Below are the code and all the weights of a small trained network. Each question names an input and a target symbol and asks about switching units off, where a switched-off unit gives its printed mean instead of its output.

import numpy as np


def w(rows, s, z=0):
    codes = np.array(rows[::2]) - 128.0
    scale = np.full(codes.shape[1], s)
    scale[-1] = z or s
    return codes * scale


def f(y):
    return np.maximum(y, 0)


def softmax(a):
    e = np.exp(a - a.max(-1, keepdims=True))
    return e / e.sum(-1, keepdims=True)


def log_softmax(a):
    a = a - a.max(-1, keepdims=True)
    return a - np.log(np.exp(a).sum(-1, keepdims=True))


def net(x, mask):
    ids = ['βγδεζηλμξπστφψ'.index(c) for c in x.split()]
    T = len(ids)
    res = E[ids] + P[:T]
    u = 0
    for l in range(2):
        r = res
        for j in range(2):
            rows = slice(3 * j, 3 * j + 3)
            q, k, v = (r @ M[l][rows].T for M in (Q, K, V))
            z = softmax(np.where(np.tri(T) > 0, q @ k.T / 3**0.5, -1e9)) @ v
            o = O[l][rows]
            res = res + np.where(mask[u + j], z, o[:, -1]) @ o[:, :-1]
        u += 2
        y = f(res @ A[l][:, :-1].T + A[l][:, -1])
        res = res + np.where(mask[u : u + 12], y, B[l][:, -1]) @ B[l][:, :-1]
        u += 12
    return log_softmax(res[-1] @ U[:, :-1].T + U[:, -1])


Q, K, V, O, A, B = {}, {}, {}, {}, {}, {}
E = w([
[68,252,111,89,176],'β',
[72,139,184,120,190],'γ',
[94,71,187,156,142],'δ',
[13,132,82,195,194],'ε',
[163,48,148,27,224],'ζ',
[186,27,118,38,167],'η',
[12,159,128,143,117],'λ',
[71,56,161,204,134],'μ',
[242,228,232,227,190],'ξ',
[108,195,127,42,228],'π',
[88,38,82,127,136],'σ',
[25,243,189,44,146],'τ',
[132,125,126,53,146],'φ',
[116,146,79,88,154],'ψ',
],0.014)
P = w([
[127,17,136,22,2],'0',
[48,124,137,167,254],'1',
[46,120,131,147,246],'2',
[45,116,138,166,248],'3',
[70,122,143,113,230],'4',
[45,159,178,109,241],'5',
[110,37,152,74,221],'6',
],0.0069)
Q[0] = w([
[214,125,91,129,150],'0.h0',
[85,106,151,62,169],'0.h0',
[119,169,64,154,68],'0.h0',
[251,158,170,204,45],'0.h1',
[125,200,125,141,151],'0.h1',
[76,72,104,169,101],'0.h1',
],0.013)
K[0] = w([
[129,146,130,176,198],'0.h0',
[114,97,116,96,28],'0.h0',
[99,93,105,142,246],'0.h0',
[145,154,119,153,242],'0.h1',
[157,125,151,76,90],'0.h1',
[135,104,117,41,106],'0.h1',
],0.013)
V[0] = w([
[80,133,161,138,204],'0.h0',
[149,41,147,173,162],'0.h0',
[134,120,37,104,102],'0.h0',
[82,137,96,184,112],'0.h1',
[147,108,91,90,249],'0.h1',
[72,99,177,114,88],'0.h1',
],0.015)
O[0] = w([
[109,128,201,52,156,145],'0.h0',
[173,111,206,171,244,172],'0.h0',
[127,56,50,179,140,134],'0.h0',
[34,118,102,198,107,94],'0.h1',
[129,162,107,80,178,142],'0.h1',
[109,69,181,113,95,254],'0.h1',
],0.011,0.0098)
A[0] = w([
[146,163,151,127,254,62],'0.n0',
[172,50,142,122,29,35],'0.n1',
[146,26,97,59,203,176],'0.n2',
[24,73,199,148,45,43],'0.n3',
[79,157,188,94,114,25],'0.n4',
[110,168,100,154,57,4],'0.n5',
[217,107,58,187,122,127],'0.n6',
[204,141,111,62,127,120],'0.n7',
[40,205,112,94,129,82],'0.n8',
[200,105,224,183,87,174],'0.n9',
[113,154,86,253,138,137],'0.n10',
[102,189,143,123,157,211],'0.n11',
],0.0075,0.0033)
B[0] = w([
[152,59,88,163,63,221],'0.n0',
[172,149,114,185,172,145],'0.n1',
[98,176,159,136,110,251],'0.n2',
[178,110,125,121,134,207],'0.n3',
[136,138,68,111,109,182],'0.n4',
[162,133,119,153,174,131],'0.n5',
[103,116,120,158,174,142],'0.n6',
[120,171,158,154,156,155],'0.n7',
[184,57,142,154,154,152],'0.n8',
[106,131,86,109,158,178],'0.n9',
[132,135,162,2,142,151],'0.n10',
[103,77,161,91,133,169],'0.n11',
],0.0076,0.015)
Q[1] = w([
[106,227,116,161,62],'1.h0',
[54,27,160,83,136],'1.h0',
[179,210,131,248,129],'1.h0',
[98,99,100,184,162],'1.h1',
[43,137,101,162,87],'1.h1',
[254,158,88,140,45],'1.h1',
],0.0087)
K[1] = w([
[3,119,112,168,173],'1.h0',
[174,127,128,150,158],'1.h0',
[31,71,147,123,155],'1.h0',
[151,119,83,164,137],'1.h1',
[126,123,94,119,119],'1.h1',
[107,189,181,142,114],'1.h1',
],0.015)
V[1] = w([
[49,175,102,60,133],'1.h0',
[111,112,192,69,76],'1.h0',
[252,145,150,96,121],'1.h0',
[136,75,89,135,186],'1.h1',
[89,98,117,173,78],'1.h1',
[114,153,110,128,91],'1.h1',
],0.011)
O[1] = w([
[41,63,75,113,216,46],'1.h0',
[54,78,226,132,84,254],'1.h0',
[41,211,104,191,41,218],'1.h0',
[169,254,159,80,110,246],'1.h1',
[237,101,95,45,149,106],'1.h1',
[124,88,62,126,99,15],'1.h1',
],0.0072,0.0088)
A[1] = w([
[180,90,192,193,202,148],'1.n0',
[50,100,2,75,217,132],'1.n1',
[160,144,154,183,91,82],'1.n2',
[142,178,154,169,152,148],'1.n3',
[169,61,144,76,117,154],'1.n4',
[127,201,174,103,98,128],'1.n5',
[119,78,231,201,79,129],'1.n6',
[132,112,233,63,118,184],'1.n7',
[240,127,67,88,166,77],'1.n8',
[168,85,154,181,203,145],'1.n9',
[94,148,134,92,169,123],'1.n10',
[204,198,98,203,138,2],'1.n11',
],0.0089,0.0065)
B[1] = w([
[86,138,120,58,110,178],'1.n0',
[103,184,103,143,106,149],'1.n1',
[93,130,103,117,184,156],'1.n2',
[62,116,194,3,43,162],'1.n3',
[173,150,74,156,227,167],'1.n4',
[138,79,90,124,144,187],'1.n5',
[222,139,73,111,108,239],'1.n6',
[158,83,76,196,179,253],'1.n7',
[58,194,230,237,106,172],'1.n8',
[145,161,82,67,145,158],'1.n9',
[145,106,156,171,125,153],'1.n10',
[41,17,128,56,197,150],'1.n11',
],0.0065,0.028)
U = w([
[124,180,2,110,118,254],'β',
[107,52,194,201,115,152],'γ',
[179,155,157,116,66,112],'δ',
[138,160,53,128,187,92],'ε',
[115,212,227,188,32,156],'ζ',
[78,119,154,33,89,73],'η',
[226,197,98,235,118,125],'λ',
[193,116,132,42,74,56],'μ',
[128,162,120,130,109,86],'ξ',
[52,177,114,173,156,85],'π',
[135,211,245,159,186,68],'σ',
[143,133,105,101,25,140],'τ',
[132,187,100,133,100,225],'φ',
[124,240,85,242,176,123],'ψ',
],0.0055,0.0044)

Each question gives the input, a string of symbols that net reads in full, and the target symbol t.
The units are the heads (3 rows each of Q, K, V and O) and the neurons (one row each of A and B). Each row of codes is followed by its name. A weight is (code - 128) times the scale printed after its matrix; where a second scale follows, it is the last column's (O, A, B and U).
mask holds one flag per unit, layer by layer, with each layer's heads first. A switched-off unit (its flag False) gives its mean, the last column of its rows in O or B, instead of its output. The means were averaged over made-up inputs and are rounded, as every weight is.
A unit's drop is (log p(t) with every unit on - log p(t) with that unit switched off) / (log p(t) with every unit on - log p(t) with every unit switched off).
The circuit of an input: a set's keep is (log p(t) with only the set's units on - log p(t) with every unit switched off) / (log p(t) with every unit on - log p(t) with every unit switched off). Starting from the 12 units with the biggest drops (on a tie, the unit counted first), units are removed one at a time, each time the one whose removal leaves the highest keep (on an exact tie, the one counted first), for as long as the keep stays at least 0.8.
circuit, biggest first: the units of the circuit, biggest drop first
unit that matters most: the unit with the biggest drop
k most important neurons: the k neurons with the biggest drops, biggest first
top k neurons in layer l: the k neurons of layer l with the biggest drops, biggest first
which heads matter: for each layer, one digit per head in row order, 1 if its drop is at least 0.15 and else 0, layers parted by /
input π μ μ λ γ, target π: which heads matter => 11 / 10
input ε γ σ γ β, target ε: circuit, biggest first => 1.h0; 0.h1
input β σ γ γ γ σ σ, target β: unit that matters most => 0.h0
input ζ ε ξ μ, target ζ: circuit, biggest first => 1.h0; 0.h1; 1.h1
input ε β φ φ, target ε: top 3 neurons in layer 1 => 1.n4; 1.n8; 1.n3
input ζ ζ ξ γ γ ξ, target ζ: which heads matter => 01 / 11
input τ γ η ε η λ, target τ: which heads matter => 11 / 10
input ζ ζ σ γ γ, target ζ: circuit, biggest first => 0.h1; 1.h0; 1.h1
input ζ μ λ β η γ β, target ζ: circuit, biggest first => 0.h1; 1.h0; 1.h1
input ε λ ζ, target ε: which heads matter => 01 / 10
input ε γ σ σ δ, target ε: circuit, biggest first => 1.h0; 0.h1; 1.n4; 1.h1
input β μ γ, target β: which heads matter => 10 / 11
input ξ τ γ, target ζ: 2 most important neurons => 1.n7; 1.n4
input λ γ γ η, target λ: top 2 neurons in layer 0 => 0.n1; 0.n3
input σ ζ ξ π, target ζ: top neuron in layer 0 => 0.n11
input ζ σ τ, target ζ: circuit, biggest first => 0.h1; 1.h0; 1.h1
input σ ζ ψ λ, target σ: 2 most important neurons => 1.n8; 1.n6
input γ σ β σ β γ, target γ: which heads matter => 10 / 10
input λ σ μ σ λ, target λ: which heads matter => 11 / 11
input π γ λ η σ, target π: which heads matter => 11 / 10
input ζ γ ζ γ γ ζ, target ζ: unit that matters most => 0.h1
input μ μ σ, target μ: circuit, biggest first => 1.h0; 0.h1; 1.h1
input σ σ ζ, target σ: which heads matter => 10 / 11
input π γ σ, target π: circuit, biggest first => 1.h0; 0.h1; 1.n6; 1.h1
input η γ β ζ σ β, target η: top 3 neurons in layer 1 => 1.n11; 1.n3; 1.n7
